Here is a tiny trained network, its code and every weight. The questions are about switching its units off for an input and a class, where a switched-off unit gives its printed mean instead of its output.

import numpy as np


def w(rows, s, z=0):
    codes = np.array(rows[::2]) - 128.0
    scale = np.full(codes.shape[1], s)
    scale[-1] = z or s
    return codes * scale


def f(y):
    return np.maximum(y, 0)


def log_softmax(a):
    a = a - a.max(-1, keepdims=True)
    return a - np.log(np.exp(a).sum(-1, keepdims=True))


def net(x, mask):
    res = np.array(x, float).reshape(1, 7) / 4 @ E
    y = f(res @ A[0][:, :-1].T + A[0][:, -1])
    res = res + np.where(mask, y, B[0][:, -1]) @ B[0][:, :-1]
    return log_softmax(res[-1] @ U[:, :-1].T + U[:, -1])


A, B = {}, {}
E = w([
[130,129,128],'x0',
[2,107,112],'x1',
[130,128,129],'x2',
[147,66,88],'x3',
[129,128,128],'x4',
[127,96,221],'x5',
[128,129,129],'x6',
],0.0068)
A[0] = w([
[94,94,169,24],'neuron 1',
[124,86,162,96],'neuron 2',
[83,131,121,69],'neuron 3',
[76,108,132,55],'neuron 4',
[74,132,113,77],'neuron 5',
[110,195,148,79],'neuron 6',
[113,101,131,86],'neuron 7',
[96,112,144,145],'neuron 8',
[83,156,130,123],'neuron 9',
[136,2,85,111],'neuron 10',
[106,212,9,63],'neuron 11',
[131,152,88,74],'neuron 12',
[95,147,132,111],'neuron 13',
[101,128,120,255],'neuron 14',
[118,98,126,93],'neuron 15',
[181,125,140,81],'neuron 16',
[118,96,176,82],'neuron 17',
[133,167,126,168],'neuron 18',
[135,198,155,131],'neuron 19',
[114,60,142,88],'neuron 20',
[82,111,131,64],'neuron 21',
[27,73,89,115],'neuron 22',
[135,160,79,60],'neuron 23',
[94,188,153,110],'neuron 24',
[118,93,209,65],'neuron 25',
[80,196,157,130],'neuron 26',
],0.012,0.0061)
B[0] = w([
[133,157,159,138],'neuron 1',
[117,143,149,147],'neuron 2',
[160,161,120,146],'neuron 3',
[165,155,127,148],'neuron 4',
[160,168,121,158],'neuron 5',
[115,159,93,142],'neuron 6',
[137,142,131,133],'neuron 7',
[153,131,137,169],'neuron 8',
[152,135,113,167],'neuron 9',
[51,138,68,185],'neuron 10',
[105,135,209,195],'neuron 11',
[116,127,160,138],'neuron 12',
[149,142,116,150],'neuron 13',
[133,4,137,255],'neuron 14',
[129,139,126,133],'neuron 15',
[172,180,121,149],'neuron 16',
[114,133,167,148],'neuron 17',
[144,111,119,169],'neuron 18',
[121,126,86,162],'neuron 19',
[123,126,126,148],'neuron 20',
[161,156,125,146],'neuron 21',
[175,164,133,228],'neuron 22',
[124,135,173,140],'neuron 23',
[95,132,92,160],'neuron 24',
[99,126,189,161],'neuron 25',
[80,112,93,181],'neuron 26',
],0.033,0.0064)
U = w([
[144,66,147,243],'0',
[70,144,253,52],'1',
[142,68,141,181],'2',
[138,84,146,245],'3',
[208,149,131,2],'4',
[42,145,89,37],'5',
],0.012,0.0044)

Each question gives the input, the list of numbers given to net, and the class t.
The units are the neurons (one row each of A and B). Each row of codes is followed by its name. A weight is (code - 128) times the scale printed after its matrix; where a second scale follows, it is the last column's (A, B and U).
mask holds one flag per neuron, in row order. A switched-off neuron (its flag False) gives its mean, the last column of its row in B, instead of its output. The means were averaged over made-up inputs and are rounded, as every weight is.
A unit's drop is (log p(t) with every unit on - log p(t) with that unit switched off) / (log p(t) with every unit on - log p(t) with every unit switched off).
The circuit of an input: a set's keep is (log p(t) with only the set's units on - log p(t) with every unit switched off) / (log p(t) with every unit on - log p(t) with every unit switched off). Starting from the 12 units with the biggest drops (on a tie, the unit counted first), units are removed one at a time, each time the one whose removal leaves the highest keep (on an exact tie, the one counted first), for as long as the keep stays at least 0.8.
units of the circuit, in order: the units of the circuit, biggest drop first
most important unit: the unit with the biggest drop
k most important neurons: the k neurons with the biggest drops, biggest first
drop of u: that unit's drop, to one decimal
input [2,-1,0,-7,-1,-3,1], class 5: most important neuron -> neuron 26
input [0,7,-2,-3,-1,-5,1], class 4: 2 most important neurons -> neuron 22; neuron 5
input [-2,4,3,-6,1,-7,-6], class 1: 2 most important neurons -> neuron 11; neuron 23
input [3,-5,-3,6,4,-5,-2], class 5: 3 most important neurons -> neuron 10; neuron 14; neuron 22
input [7,5,-5,-8,-4,-2,2], class 5: 3 most important neurons -> neuron 26; neuron 24; neuron 6
input [7,-8,-5,7,3,-1,-4], class 4: 2 most important neurons -> neuron 16; neuron 14
input [2,-3,0,-8,-4,-6,7], class 5: units of the circuit, in order -> neuron 19; neuron 6
input [-3,8,-1,-5,-7,-3,-4], class 4: units of the circuit, in order -> neuron 22; neuron 5
input [5,-6,-6,2,5,7,-2], class 1: units of the circuit, in order -> neuron 25; neuron 14
input [-6,8,3,4,5,5,-4], class 4: units of the circuit, in order -> neuron 22; neuron 4
input [2,-6,3,-8,-5,3,2], class 5: units of the circuit, in order -> neuron 14; neuron 19; neuron 22
input [2,-6,0,4,2,-8,-4], class 1: units of the circuit, in order -> neuron 11; neuron 23
input [6,-8,6,-5,-7,2,1], class 4: 2 most important neurons -> neuron 14; neuron 16
input [-2,-4,3,-3,-2,-7,-3], class 1: units of the circuit, in order -> neuron 11
input [1,0,-4,-3,5,7,-5], class 1: 2 most important neurons -> neuron 25; neuron 17
input [-6,5,-2,-8,-3,5,-3], class 5: 2 most important neurons -> neuron 26; neuron 24
input [-7,-7,-7,1,-7,-8,5], class 1: drop of neuron 11 -> 0.6
input [-4,4,-6,-6,7,-8,2], class 1: drop of neuron 11 -> 2.4
input [-3,3,-4,6,0,-7,-4], class 1: drop of neuron 11 -> 1.0
input [-7,3,-4,7,-3,8,-8], class 1: most important unit -> neuron 25
